Below are the code and all the weights of a small trained network. Each question names an input and a target symbol and asks about switching units off, where a switched-off unit gives its printed mean instead of its output.

import numpy as np


def w(rows, s, z=0):
    codes = np.array(rows[::2]) - 128.0
    scale = np.full(codes.shape[1], s)
    scale[-1] = z or s
    return codes * scale


def f(y):
    return y / 2 * (1 + np.tanh(0.7978845608 * (y + 0.044715 * y**3)))


def softmax(a):
    e = np.exp(a - a.max(-1, keepdims=True))
    return e / e.sum(-1, keepdims=True)


def log_softmax(a):
    a = a - a.max(-1, keepdims=True)
    return a - np.log(np.exp(a).sum(-1, keepdims=True))


def net(x, mask):
    ids = ['ΛΞΦΨαβγδεημστω'.index(c) for c in x.split()]
    T = len(ids)
    res = E[ids] + P[:T]
    r = res
    for j in range(2):
        rows = slice(2 * j, 2 * j + 2)
        q, k, v = (r @ M[0][rows].T for M in (Q, K, V))
        z = softmax(np.where(np.tri(T) > 0, q @ k.T / 2**0.5, -1e9)) @ v
        o = O[0][rows]
        res = res + np.where(mask[j], z, o[:, -1]) @ o[:, :-1]
    y = f(res @ A[0][:, :-1].T + A[0][:, -1])
    res = res + np.where(mask[2:18], y, B[0][:, -1]) @ B[0][:, :-1]
    return log_softmax(res[-1] @ U[:, :-1].T + U[:, -1])


Q, K, V, O, A, B = {}, {}, {}, {}, {}, {}
E = w([
[209,98,130,111,9,181],'Λ',
[137,34,152,49,249,230],'Ξ',
[102,168,204,129,187,156],'Φ',
[154,199,107,100,16,21],'Ψ',
[108,240,208,150,118,16],'α',
[153,34,131,70,172,65],'β',
[221,133,98,116,153,87],'γ',
[83,237,85,83,169,105],'δ',
[138,147,141,102,111,254],'ε',
[201,222,129,145,64,150],'η',
[34,106,149,46,84,116],'μ',
[97,224,157,114,16,169],'σ',
[138,114,57,47,98,217],'τ',
[189,108,216,151,75,130],'ω',
],0.0088)
P = w([
[81,91,75,254,87,133],'0',
[125,107,135,160,114,139],'1',
[145,127,142,114,120,141],'2',
[156,141,162,82,123,136],'3',
[175,144,175,58,125,148],'4',
[178,154,183,32,125,139],'5',
[199,156,191,23,132,152],'6',
],0.0089)
Q[0] = w([
[88,172,165,72,119,101],'h0',
[59,114,75,219,94,91],'h0',
[175,157,192,110,101,121],'h1',
[154,134,164,7,144,141],'h1',
],0.014)
K[0] = w([
[212,108,151,78,145,181],'h0',
[98,79,85,230,154,166],'h0',
[129,130,147,2,154,128],'h1',
[201,178,204,60,115,127],'h1',
],0.011)
V[0] = w([
[42,232,84,125,142,189],'h0',
[32,78,206,84,76,100],'h0',
[110,69,7,62,143,142],'h1',
[109,101,200,109,212,223],'h1',
],0.011)
O[0] = w([
[62,228,174,75,162,201,55],'h0',
[7,64,184,111,81,74,200],'h0',
[129,134,38,7,86,95,98],'h1',
[62,140,44,193,131,145,253],'h1',
],0.012,0.0029)
A[0] = w([
[118,111,124,139,60,200,195],'n0',
[151,139,72,1,84,155,252],'n1',
[99,136,128,151,123,85,126],'n2',
[93,169,71,169,126,66,176],'n3',
[100,103,153,186,138,105,191],'n4',
[172,102,108,101,107,105,234],'n5',
[127,105,178,109,204,162,120],'n6',
[152,63,232,61,199,203,83],'n7',
[149,41,87,74,108,93,94],'n8',
[145,190,149,181,34,100,92],'n9',
[131,123,201,97,110,111,209],'n10',
[149,119,109,127,140,103,134],'n11',
[60,164,141,169,163,187,105],'n12',
[121,50,151,102,223,152,40],'n13',
[173,145,98,196,172,200,223],'n14',
[106,187,109,160,43,103,163],'n15',
],0.0093,0.0041)
B[0] = w([
[49,89,118,222,64,195,198],'n0',
[160,86,159,21,170,181,255],'n1',
[140,137,121,110,186,88,137],'n2',
[161,131,90,39,162,29,154],'n3',
[74,139,99,116,165,39,182],'n4',
[114,74,153,161,148,160,203],'n5',
[142,201,72,85,94,37,149],'n6',
[172,213,2,94,47,82,185],'n7',
[166,54,148,123,120,100,207],'n8',
[154,187,12,66,4,110,169],'n9',
[175,187,193,162,110,115,212],'n10',
[129,111,132,137,173,127,137],'n11',
[52,120,122,89,160,109,179],'n12',
[184,95,11,154,26,44,143],'n13',
[168,176,92,210,229,149,208],'n14',
[134,92,11,133,162,141,162],'n15',
],0.0062,0.0072)
U = w([
[157,66,150,171,49,209,115],'Λ',
[107,104,3,105,152,110,178],'Ξ',
[66,155,172,170,228,103,130],'Φ',
[195,156,122,56,55,85,44],'Ψ',
[118,200,114,126,137,30,57],'α',
[147,55,163,117,158,75,3],'β',
[201,113,196,138,223,155,221],'γ',
[122,206,169,50,208,138,110],'δ',
[80,128,173,177,160,234,166],'ε',
[181,204,97,151,122,168,95],'η',
[43,93,224,74,121,107,239],'μ',
[81,201,107,118,40,162,117],'σ',
[140,115,164,63,140,214,62],'τ',
[116,107,135,254,100,80,173],'ω',
],0.0059,0.0036)

Each question gives the input, a string of symbols that net reads in full, and the target symbol t.
The units are the heads (2 rows each of Q, K, V and O) and the neurons (one row each of A and B). Each row of codes is followed by its name. A weight is (code - 128) times the scale printed after its matrix; where a second scale follows, it is the last column's (O, A, B and U).
mask holds one flag per unit, heads first, then neurons. A switched-off unit (its flag False) gives its mean, the last column of its rows in O or B, instead of its output. The means were averaged over made-up inputs and are rounded, as every weight is.
A unit's drop is (log p(t) with every unit on - log p(t) with that unit switched off) / (log p(t) with every unit on - log p(t) with every unit switched off).
The circuit of an input: a set's keep is (log p(t) with only the set's units on - log p(t) with every unit switched off) / (log p(t) with every unit on - log p(t) with every unit switched off). Starting from the 12 units with the biggest drops (on a tie, the unit counted first), units are removed one at a time, each time the one whose removal leaves the highest keep (on an exact tie, the one counted first), for as long as the keep stays at least 0.8.
circuit, biggest first: the units of the circuit, biggest drop first
unit that matters most: the unit with the biggest drop
top k neurons: the k neurons with the biggest drops, biggest first
which heads matter: for each layer, one digit per head in row order, 1 if its drop is at least 0.15 and else 0, layers parted by /
drop when u is switched off: that unit's drop, to one decimal
input α σ β Ψ Ψ, target Ψ: top 2 neurons => [n9; n7]
input σ Ψ Ξ η, target Ξ: circuit, biggest first => [h1; n15]
input Ξ μ β, target μ: circuit, biggest first => [h0; n14]
input β μ β Ξ Ξ Ξ Φ, target Ξ: top 3 neurons => [n3; n10; n15]
input ω σ η ε μ Ξ, target μ: unit that matters most => h1
input Ξ Ξ Ψ, target Ξ: circuit, biggest first => [n15; h1]
input Ξ Ξ ε, target Ξ: which heads matter => 01
input ε μ Ξ, target μ: which heads matter => 11
input Ξ δ η, target η: which heads matter => 10
input ω ω ω ω Λ, target ω: circuit, biggest first => [h1; h0; n1]
input Ψ ω Ψ ω Ξ, target Ξ: circuit, biggest first => [n13; n7]
input ω μ Ψ μ Λ ε γ, target γ: which heads matter => 10
input ε σ β ω Λ, target Λ: which heads matter => 10
input δ μ η α Φ, target Φ: top neuron => [n12]
input ω η ω, target ω: circuit, biggest first => [h1; n1; h0]
input Φ η η, target η: which heads matter => 11
input Ξ Ξ ω, target Ξ: which heads matter => 01
input ω Ξ Ξ μ, target Ξ: which heads matter => 01
input δ ε ε, target ε: which heads matter => 11
input μ γ μ μ α Ψ β, target Ψ: top neuron => [n7]
input γ β Ξ μ μ, target μ: drop when h0 is switched off => 0.6
input σ α τ δ, target δ: drop when h0 is switched off => 0.6
input γ Ξ Ξ Ψ μ η Ξ, target Ξ: drop when n10 is switched off => 0.1
input μ Λ σ η σ, target σ: drop when n9 is switched off => 0.3
